Each row of numbers belongs to one of the objects below and depends on some of the facts about them. Some rows are named. Which object is each other row?

Facts:
kidrene ε:e μ:stotik ω:181
brebro ε:a μ:plestavu ω:245
nuklubrur ε:a Φ:studru,kotrusom,bridrom,drasir ω:985
pliskik ε:d ω:47
nizus ε:d μ:dratik ω:259
dratik ε:c μ:sifam Φ:badrus,zedri,brabrel,padubro,brebro ω:181
motren ε:d μ:stenen Φ:greror,pliskik,moske,bustevul ω:245
gripim ε:b ω:259
brokli ε:b ω:245
dute ε:a μ:luze ω:75
bukun ε:d μ:dizos ω:75
paplisto ε:d μ:flarin ω:181
duklun ε:b μ:sudros ω:75
daka ε:a ω:75
tarim ε:b μ:nodos ω:259
skezen ε:b Φ:pliskik ω:75
brikikos ε:a μ:zile ω:259
padrur ε:b Φ:briplor,brabil,griflon,tugre,brikikos ω:75
klifem ε:a ω:245
klazotor ε:b μ:stubrun Φ:mutrar,greror,fletodo ω:985
laklom ε:c μ:flatrik Φ:tritrin,klifem,brapul,fupu,brikikos ω:47
flifur ε:a μ:sidrasel ω:259
zilel ε:c ω:181
griflon ε:b ω:47
fliple ε:d μ:banebar Φ:greror,kaleklak,flipok ω:259
fletodo ε:c μ:troflok ω:181
samom ε:a ω:47
gratropom ε:b ω:181
dubrestel ε:a μ:plubrul Φ:badrus,furim,fledrok,brebro,zadren ω:245
bolun ε:c μ:stakor ω:47
zadren ε:a ω:259
kagilo ε:c ω:47
luze ε:b Φ:rizuzo,refu ω:985
tiste ε:c μ:fevuga ω:75
tibos ε:c μ:posi Φ:daka,grobu,vezu,bolun,zadren ω:181
plubrul ε:a ω:181
stenen ε:a μ:brebro Φ:nodos,fledrok,fibar ω:259
dugrapal ε:b μ:fotol ω:259
kliplo ε:a μ:grigi Φ:zedri,brabil,lisko,bobrus,klostapas,flekom ω:47
parek ε:b ω:181
zedri ε:b μ:triden ω:245
pata ε:b μ:brabrel ω:259
dizos ε:a μ:flomas ω:75
zipin ε:a Φ:triden,vezu,tribrul,rodrofom ω:75
fofik ε:a ω:245
bridrom ε:d μ:bustevul ω:181
suzir ε:c μ:flazam ω:259
brabrel ε:d μ:budrisus ω:259
brele ε:b ω:985
skidri ε:a μ:tritrin Φ:gripim,zadren,stemul ω:259
studru ε:b μ:flibra ω:985
rizuzo ε:b ω:245
tefle ε:e ω:47
tritrin ε:c μ:zedri ω:259
stubrun ε:a μ:beple Φ:rizuzo,pudro,padubro,zutes ω:985
netror ε:b μ:bolun Φ:dresko ω:259
stafovum ε:e μ:besti Φ:duklun,gaskor,fevuga ω:75
pudro ε:b ω:245
nepul ε:d μ:vemom Φ:kagilo,flifur,burabas,troflok,refu ω:47
masteda ε:c ω:75
flegil ε:c Φ:brapul,besti,flenu ω:75
zutes ε:b ω:985
gasu ε:e Φ:troflok ω:75
fupu ε:e μ:tarim ω:47
giskonos ε:d μ:klazotor Φ:triden,burabas,bolun,drebibra ω:47
zadi ε:c Φ:bofe,brele,flenu ω:259
klutrugel ε:c ω:259
muvel ε:a μ:laklom Φ:plubrul,grobu,flibra,flodro,troflok,dizos,samom,mibibo ω:985
klostapas ε:a ω:259
gibem ε:a ω:985
trudrelel ε:a Φ:grobu,padubro,fotre ω:181
flomas ε:a μ:fupu ω:181
sudros ε:a μ:paplisto ω:259
satrak ε:d Φ:gadris,stiko,flifur,suzir ω:985
stiko ε:a ω:181
bustevul ε:a μ:stafovum ω:245
mutrisar ε:c Φ:grobu ω:181
troflok ε:c μ:duklun ω:985
vezu ε:d ω:75
klaflin ε:a Φ:skugrivil,megrun,kaleklak ω:181
klotras ε:d Φ:stakor,klostapas,zutes ω:75
klasok ε:e ω:985
tebribris ε:a μ:moske Φ:zedri,tritrin,brabil,fibar,troflok,stemul ω:75
flibra ε:a μ:brapul ω:181
vemom ε:c μ:plubrum ω:181
flinan ε:d μ:studru ω:47
keskas ε:b Φ:brokli,klasok ω:181
sifam ε:a μ:bridrom Φ:fotol,gibem,flanuk ω:985
badrus ε:b μ:tibos ω:47
refu ε:a μ:zadi ω:259
mokol ε:b μ:gadris ω:259
bofe ε:b ω:985
stotik ε:b μ:dute ω:985
mibibo ε:e ω:245
lebi ε:b μ:flifur Φ:klifem,klotega,greror,burabas ω:259
fevuga ε:a μ:dugrapal ω:245
plubrum ε:c ω:181
flipok ε:a ω:181
drasir ε:d ω:181
flenu ε:a μ:parek ω:245
besti ε:a μ:flinan ω:181
bripok ε:c ω:985
lisko ε:a ω:259
rudrim ε:a Φ:duklun ω:985
plepu ε:c Φ:kidrene,gadris,tarim,zilel,paplisto ω:181
posi ε:a μ:lisko Φ:sudros,brikikos ω:181
brapul ε:a μ:tefle ω:75
greror ε:a ω:47
skostom ε:a ω:181
flekom ε:a ω:181
flodro ε:e ω:985
fleplek ε:d μ:motren Φ:troflok,masteda,bobrus,flatrik ω:245
gaskor ε:e ω:47
brabil ε:d μ:flenu ω:245
gadris ε:a μ:fledrok ω:181
klebe ε:b μ:fibar Φ:dute,brokli,fibar,sidrasel ω:75
stikem ε:e Φ:badrus,kidrene ω:259
grobu ε:e ω:245
stipu ε:e Φ:fofik,plestavu,moske,brikikos,paplisto ω:245
plestavu ε:d μ:tebribris ω:181
plirul ε:a Φ:studru,fofik,moske,nizus ω:259
tradrigrem ε:d μ:fuzan Φ:bripok ω:985
beple ε:e μ:kidrene ω:47
mutrar ε:b ω:75
furim ε:d ω:259
breklis ε:c Φ:fotol,furim,klasok,flekom ω:245
fuzan ε:c μ:briplor Φ:badrus,kagilo,skostom,lisko,flanuk,brikikos,flipok ω:259
drebibra ε:c ω:47
tribrul ε:e ω:181
triden ε:c μ:gripim ω:47
budrisus ε:c μ:fletodo ω:985
banebar ε:d μ:mokol Φ:padubro ω:985
stemul ε:c ω:259
ratugrok ε:c Φ:lisko ω:245
sidrasel ε:d μ:grobu ω:47
flarin ε:a μ:netror Φ:dresko,tritrin,flodro,mibibo ω:259
grorom ε:a μ:suzir Φ:gratropom,flanuk,zile ω:47
tugre ε:d ω:47
skugrivil ε:e μ:skostom ω:75
mozuk ε:c Φ:brabrel,gibem ω:47
zile ε:e μ:klebe ω:985
rodrofom ε:d μ:flodro ω:181
flazam ε:a μ:lebi Φ:brokli ω:47
fotol ε:a ω:181
fledrok ε:e ω:47
moske ε:c μ:brikikos ω:75
kebogror ε:a μ:fotre Φ:tritrin,plestavu,bustevul,nizus ω:75
stakor ε:c μ:badrus ω:985
briplor ε:b μ:tiste ω:259
menavan ε:a Φ:sudros,skostom,zutes ω:259
fibar ε:a μ:breklis ω:47
votar ε:c Φ:fotol,tarim,zilel ω:181
kaleklak ε:e ω:47
kotrusom ε:e ω:181
flanuk ε:c μ:tradrigrem ω:245
megrun ε:a ω:245
grigi ε:a μ:skugrivil Φ:dresko,gaskor,kagilo,klostapas,beple ω:985
nodos ε:b μ:brabil ω:75
padubro ε:a ω:985
bobrus ε:c ω:259
flatrik ε:a μ:pata ω:75
zoku ε:c Φ:fledrok,bobrus,brele,refu,klutrugel ω:75
klotega ε:d ω:47
dresko ε:b ω:47
burabas ε:e ω:985
fotre ε:a μ:flanuk ω:259

Named rows:
brebro: [ 28  10  41  -9  36  21  -5  -3   5  14  -4   4  -7  -5  10  40   3   4
  -8   5   3 -10  14  21  -2 -14 -29 -22  26 -13  40  26 -17  -8 -32 -19]
zilel: [ -6  21  -3 -19  28  25   5  -1   2 -13  -9  15 -17   2  11  21  19  12
 -30  20  12   5   3 -11   3 -31 -15 -21   9   0  10  13 -13 -15 -31   2]
brokli: [ 27  28  -4  25  18  39 -16   4  13 -16  16  -7  19   6  -3 -15  -7  -2
  -4  18  15  23 -26  -4  13 -25   2   5   2  -2   0   0  19 -22 -36   5]
moske: [-36  12  -9 -20  12  21  28  25 -14 -19 -26 -20 -26  25  20   3  16 -20
 -22  17  21   2 -19 -16  19 -23  23 -29  11  11  29  30 -13  14 -10  16]
motren: [-22  26  15   3 -63  26 -29  27  18 -24 -13 -11   1 -11   8 -53 -22 -32
 -24 -29 -26   6 -27 -17  30  21  36 -23  20  -5  28  -9   7  35  65   4]
bobrus: [ 42 -11  -3   6  35 -33  19   8  -4  10   8   3  -8   3  -8  39 -18  30
   7  28  26  -4  15  23   2  -1 -16 -15 -13   0  -8  -2  13  -9 -35   1]
dugrapal: [ 17   4 -13   9 -21 -21  -7  15   5  -7   6 -15  11  11 -22 -11 -41  -1
   8   6  14  12 -18  -6  14  14  19   0 -26  -3 -38 -14  39   9  11  15]
ratugrok: [ 21  17  -1 -11   4   6 -22 -27   8  -4 -18  19 -21 -25  -4  -9  17   3
 -19  -8 -17  -2  19 -14 -15   2 -27  12   2 -15 -27  10 -20 -10  14  -4]
grorom: [ 21   9  11 -13 -20 -19 -24 -22   3  -3 -27  33 -14  13  19  -5  19 -13
 -11 -37 -38  -5  26  -5  -8  -3  -6   4   2 -18  17   3 -19  25  19  -7]
gratropom: [ -4  31 -14   7   6  36 -28  14  14 -23  13   3  11   0 -15 -18 -12   4
 -19  15  13  26 -18 -19   8 -14  -1   5   4   0 -15  -8  12 -17 -15  13]
rizuzo: [ 30  24 -12  12  18  44 -13  -2  12   0  23 -26  16 -29 -23 -30 -25   8
  -6  19  13  19 -13  -7  -4   0 -17  21  -2   1 -39  -2   3 -43 -28   2]
besti: [-36  -6  13 -13  10  22   3   5  -8  -1 -16 -11 -16   6   2  31  20 -12
 -11  -3  -1 -10   8   1  -5  -4  -8 -20  21   1   0  28 -26   4 -24  -8]
mokol: [  7   7  -5  28 -30 -26  -3  31   7 -18  19  -4  27  31   0 -17 -28  -8
  21   5  17  19 -37   7  33  -5  47  -9 -25   5  26 -32  45  24  15   7]
klutrugel: [ 38 -14  -1   6  20 -37  25   0  -6   8  15   5  -1  15  -9  21 -18  18
  13  10  16  -1  10  21   2   4  -8 -20 -17  -5  -1   2  17   5 -10  -4]
tradrigrem: [ -1  11  -4  10 -33 -16 -21  10   7 -15   1   1   8   3  -4 -15 -21   0
  11  -5   1  14 -17  -2  15   2  17  -4 -19   1  -3 -13  16  22  26   8]
fibar: [ 24 -14  -8  -7  55  -9  21 -22 -18  22 -32  -8 -19  16  -3  27  22   5
   4   2  -1  -7  15  18 -21 -20 -28  16 -13   3 -28  28 -18  -9 -50  -1]
tiste: [-19  -1  -2 -11  10  14   8 -11  -5   1 -15  -3 -20 -25   3  -5   1  -6
 -15   2  -5  -8   2  -9  -9   5 -18   0   7   4 -12  19 -18  -4   9  -4]
badrus: [ 59   5 -20  15  12  34  15  32  27   6  38   6  21  -2  -3 -20   4  45
 -16  20   5   3 -17  -8  13 -50  16  32   2  11   5 -22  43 -37 -49  25]

Which object is each row?
No name comes twice in this set of rows, the named rows included.
[ 31  -9  -8  26  -2 -25  10  17   3  -4  31 -12  28   7 -22  -3 -43  10
  28  19  16  14 -17  14  14  13   7   2 -21   3 -25 -27  44   3 -14   9]  gripim
[ -5 -55  10   6 -37 -60  22  -3  -4  22  16  29  -5 -13   8  12  19  19
  22 -29 -34 -28  28   3 -12  15  27  19 -12   8  26 -26  10  23  46  -6]  flarin
[  6 -20  -5 -13  18 -28  48  26 -13   5  -2 -20 -11  17  -2  33 -16  11
   2  27  32 -10   1  18  10  -2   5 -31 -13  17  -3  -3  21   7 -13   5]  tritrin
[-22 -52   8  31 -33   9   1 -24  -3  26  34  27 -17 -64 -19 -16  33  38
  13 -34 -54 -22  14 -23 -33  16 -11  44  11   9 -19   1  -5 -13  50 -11]  tibos
[ 21  25  21  16 -31  26 -46 -12  23   9  18  -9   0 -43 -23 -40 -33   0
 -15 -27 -28   3  -5  -7  -1  45 -25  21   8 -21 -14  -4 -15  -2  47 -13]  fleplek
[ 23  24 -11 -32  37  25  -2  -5   4  -8 -22   2 -18 -14  -2  21  11  21
 -39  15  17  -2   9 -13  -5 -27 -40  -5  11  -4 -19  22 -19 -34 -40   6]  flanuk
[ 12   8   1  30 -42  -2 -10 -11  -2  14   4 -10   2 -13 -19 -47 -11 -14
   8 -33 -36   8 -13  -9   0  40   8  19 -16   6 -22 -20   3  16  50  -8]  giskonos
[  5  17 -16  -2 -19 -35   8 -26  -1 -19  42   0  33  11   5 -32 -30  -8
  12  19  28  20 -13   5  16  27  38  -4 -13  13   7 -71  23 -17  14   2]  pata
[  3  -4   0 -10  26 -40  30  28  -5 -11 -37   0  -6  67  24  56  16   4
   6  20  26  -2  -3  31  23 -40  22 -37 -16   9  52  14  25  35 -38  14]  brikikos
[-46 -19  23  26 -25 -11   1 -26 -15  10  -3   3  -4 -15  16 -19  24 -34
  24 -38 -41 -16   1   4 -16  26   5  11   4   2  27  20 -21  23  48 -26]  zipin
[  7 -26  22  15 -21 -64  -7  -8  -5   9   5  26   0  13  10  19  -1   0
  33 -26 -23 -10  17  21  -7  21  -3  -7 -18 -14  22 -12   1  34  39 -19]  skidri
[ 20  15  -2  22 -32   4 -27 -23   7   6   7   1   0 -16 -10 -45 -15  -5
   0 -31 -42   6  -3 -10  -2  37  -3  28 -12  -1 -23 -17  -5   9  36  -8]  nepul
[-26 -22  16  -8  28  25  19   0 -12 -15   6 -14 -29  15   0  17   9 -27
  -9  -9  13 -15   0  20  13 -18  30   2  25  12  27  40  -8  20 -33 -10]  brapul

Now the same objects, written a new way:
Some rows with their names:
triden: [  3 -23  -4  -1   5 -11 -13  16  33 -31  21 -34  -7]
daka: [ 14 -10  40 -10  -1  -9   2   4 -15   7   4 -17  12]
stotik: [ 12 -11 -27 -15  28  20 -10  -8  21   0   2  15  11]
flipok: [  1 -13  44  22  -1 -17 -18   2 -13   4  23   0  11]
tradrigrem: [  0   0 -21 -13 -15  16   7   6   2   8   6  16  11]
bobrus: [-13  -1  26  10   7 -19 -15   0  12 -30  -5 -52 -27]
gadris: [  1 -14  47  19  -3 -19 -16   1 -11  -1  21  -3  10]
kidrene: [  9 -11  25  14  21  -4 -25 -14  -2  -1   9   1  11]
tiste: [  7 -11  -9   7  -6 -17   0 -40  -5 -12  25 -18 -12]
brabil: [ -8  -2  41  11   7  -4 -19   7   6  -5   1 -25  -9]
stakor: [  0 -20  -3   0  34 -28   8  -6  -5 -30   4 -30  12]
masteda: [ 12 -15   9  -2   7 -29  -1 -35  -4 -22  15 -39 -12]
plubrum: [  2  -2  -6   8   0 -25  -1 -32  -9 -14  24 -20 -22]
besti: [  1 -12  31  13 -10  -5 -13  -1 -18   5  24  -5   2]
refu: [-15   3  50   8 -12  -4 -11  25  -3  -1 -11 -25   2]
zipin: [  5  14 -16 -25 -28   6  36  -5 -32  27  -9  16   2]
motren: [-22  41 -38  20 -45   9   4 -30 -26  10  -8  46  -2]
gratropom: [ 10  -6   1   7  33   0 -17 -23  -2  -5  -7   9  11]

Rows to name:
No name comes twice in this set of rows, the named rows included.
[ -7   4 -17 -24 -20  24  16  42  10  11   2  14   5]  flazam
[ 10 -28  49  -9   5  -1 -12  29  12  -6  12 -24  22]  padubro
[ 11   2 -23 -28  -8  19  16  10   3   7  -5   3  10]  banebar
[-18  12  48  -2 -22   3 -14   8 -16  -2 -12 -29  12]  brebro
[ 31  -2 -19   7   3 -45  33   1  28 -14   2  -9 -20]  budrisus
[  1 -16  -1  -7   3  19 -10  38  27  -5  10  -6  13]  sidrasel
[-15   1  31  23 -13 -11  -8   9 -12   3   9   3  -1]  megrun
[-13  -2  41  30  -8 -17 -18  11 -11   1  14  -2  -2]  klifem
[ 16 -19 -13  -9  32  12 -17  -3  26  -6   1   5  19]  bofe
[-17  45 -29 -25 -46  24  26 -20 -27   9 -38   4  -1]  fleplek
[  7   9 -22 -19  -5 -16  19 -39 -17  -6  -1 -28 -20]  mutrisar
[ 10  -2 -16   2  31  11  -8 -29  -4   3  -4  10   1]  parek
[  3 -32  16  44   9 -41 -40 -39  -1 -27  65 -10  -9]  moske
[ 23 -12   5 -10  33  12 -14 -30   1  -6  -7  -9  11]  nodos
[ -9  24 -35   0  30  11  16  -3 -12   3 -56  19  -4]  netror

